Here is a tiny trained network, its code and every weight. The questions are about switching its units off for an input and a class, where a switched-off unit gives its printed mean instead of its output.

import numpy as np


def w(rows, s, z=0):
    codes = np.array(rows[::2]) - 128.0
    scale = np.full(codes.shape[1], s)
    scale[-1] = z or s
    return codes * scale


def norm(h):
    return h / np.sqrt((h * h).mean(-1, keepdims=True) + 1e-5)


def f(y):
    return np.maximum(y, 0)


def log_softmax(a):
    a = a - a.max(-1, keepdims=True)
    return a - np.log(np.exp(a).sum(-1, keepdims=True))


def net(x, mask):
    res = np.array(x, float).reshape(1, 8) / 4 @ E
    u = 0
    for l in range(2):
        y = f(norm(res) @ A[l][:, :-1].T + A[l][:, -1])
        res = res + np.where(mask[u : u + 13], y, B[l][:, -1]) @ B[l][:, :-1]
        u += 13
    return log_softmax(norm(res)[-1] @ U[:, :-1].T + U[:, -1])


A, B = {}, {}
E = w([
[128,129,125,131],'x0',
[120,127,129,129],'x1',
[134,126,123,128],'x2',
[186,69,154,202],'x3',
[165,56,63,76],'x4',
[255,170,148,90],'x5',
[127,127,129,126],'x6',
[129,130,132,125],'x7',
],0.0037)
A[0] = w([
[110,218,131,48,55],'L0N0',
[101,63,43,97,23],'L0N1',
[232,111,46,75,116],'L0N2',
[154,81,51,118,161],'L0N3',
[238,81,59,19,79],'L0N4',
[195,88,84,53,44],'L0N5',
[108,134,149,183,6],'L0N6',
[71,109,116,36,119],'L0N7',
[81,241,145,52,255],'L0N8',
[180,250,140,95,30],'L0N9',
[63,90,81,136,219],'L0N10',
[253,86,130,29,103],'L0N11',
[104,42,60,152,222],'L0N12',
],0.0044,0.0022)
B[0] = w([
[181,79,161,103,173],'L0N0',
[170,48,60,50,164],'L0N1',
[57,154,162,127,207],'L0N2',
[145,104,118,65,187],'L0N3',
[1,122,124,155,219],'L0N4',
[63,120,154,196,175],'L0N5',
[125,67,155,91,137],'L0N6',
[106,122,77,215,188],'L0N7',
[132,100,60,99,252],'L0N8',
[192,81,112,62,169],'L0N9',
[122,159,102,109,220],'L0N10',
[83,174,140,214,219],'L0N11',
[175,116,167,67,220],'L0N12',
],0.0049,0.0037)
A[1] = w([
[70,82,186,216,40],'L1N0',
[63,185,54,136,77],'L1N1',
[44,37,107,100,226],'L1N2',
[96,70,181,173,90],'L1N3',
[163,32,107,79,119],'L1N4',
[48,163,16,148,94],'L1N5',
[33,56,153,211,252],'L1N6',
[238,133,129,189,32],'L1N7',
[190,245,127,75,24],'L1N8',
[253,93,163,195,62],'L1N9',
[178,21,58,118,84],'L1N10',
[182,49,75,135,54],'L1N11',
[193,201,170,38,107],'L1N12',
],0.0044,0.0021)
B[1] = w([
[194,23,160,139,175],'L1N0',
[23,222,119,105,181],'L1N1',
[190,201,176,185,248],'L1N2',
[143,60,129,208,163],'L1N3',
[224,68,55,31,168],'L1N4',
[31,251,135,145,207],'L1N5',
[251,30,106,43,253],'L1N6',
[38,199,203,183,149],'L1N7',
[217,66,84,45,145],'L1N8',
[13,234,156,190,165],'L1N9',
[172,43,47,39,168],'L1N10',
[140,205,38,16,148],'L1N11',
[202,53,29,119,151],'L1N12',
],0.0035,0.005)
U = w([
[26,254,105,94,141],'0',
[201,95,89,64,233],'1',
[216,19,209,203,140],'2',
[208,243,247,235,2],'3',
[94,115,56,50,13],'4',
],0.0054,0.0034)

Each question gives the input, the list of numbers given to net, and the class t.
The units are the neurons (one row each of A and B). Each row of codes is followed by its name. A weight is (code - 128) times the scale printed after its matrix; where a second scale follows, it is the last column's (A, B and U).
mask holds one flag per neuron, layer by layer. A switched-off neuron (its flag False) gives its mean, the last column of its row in B, instead of its output. The means were averaged over made-up inputs and are rounded, as every weight is.
A unit's drop is (log p(t) with every unit on - log p(t) with that unit switched off) / (log p(t) with every unit on - log p(t) with every unit switched off).
The circuit of an input: a set's keep is (log p(t) with only the set's units on - log p(t) with every unit switched off) / (log p(t) with every unit on - log p(t) with every unit switched off). Starting from the 12 units with the biggest drops (on a tie, the unit counted first), units are removed one at a time, each time the one whose removal leaves the highest keep (on an exact tie, the one counted first), for as long as the keep stays at least 0.8.
units of the circuit, in order: the units of the circuit, biggest drop first
most important unit: the unit with the biggest drop
top k neurons: the k neurons with the biggest drops, biggest first
k most important neurons of layer l: the k neurons of layer l with the biggest drops, biggest first
drop when u is switched off: that unit's drop, to one decimal
input [-6,-6,-8,-5,3,8,-2,2], class 0: units of the circuit, in order : (L0N4, L0N11, L1N6)
input [-8,1,8,-2,-8,1,-2,5], class 1: most important unit : L0N4
input [4,-6,-6,0,1,4,-2,7], class 0: 3 most important neurons of layer 1 : (L1N1, L1N2, L1N5)
input [8,-2,0,-7,8,7,-5,-6], class 0: top 2 neurons : (L0N4, L0N11)
input [-6,-4,6,-7,-7,1,-5,3], class 1: units of the circuit, in order : (L0N4, L0N0, L0N9, L1N12)
input [8,8,-7,2,-1,1,7,7], class 3: 4 most important neurons of layer 0 : (L0N8, L0N4, L0N2, L0N5)
input [6,-6,7,0,7,2,-1,-1], class 0: 3 most important neurons of layer 0 : (L0N4, L0N2, L0N11)
input [2,-3,5,1,8,5,6,-2], class 2: top 2 neurons : (L0N5, L0N8)
input [-2,-8,0,-3,8,1,-4,5], class 0: top 3 neurons : (L0N4, L0N11, L0N2)
input [6,-6,0,0,5,6,0,-3], class 0: 2 most important neurons of layer 1 : (L1N1, L1N5)
input [-1,-5,-3,-4,2,8,0,0], class 0: top 2 neurons : (L0N4, L0N11)
input [-2,-4,-1,1,-4,-4,3,5], class 2: top 2 neurons : (L1N6, L0N4)
input [-6,-1,7,2,2,1,-6,0], class 2: top 3 neurons : (L1N6, L1N0, L0N10)
input [-5,1,-2,-7,6,4,-7,6], class 0: most important unit : L0N11
input [8,2,7,5,-1,8,7,6], class 3: drop when L1N0 is switched off : 0.0
input [6,-2,4,4,-1,6,2,3], class 3: drop when L1N9 is switched off : 0.1
input [-6,-3,-4,0,-7,1,0,2], class 1: drop when L0N11 is switched off : 0.2
input [-4,-5,7,3,4,3,-1,-7], class 2: drop when L1N6 is switched off : 0.2
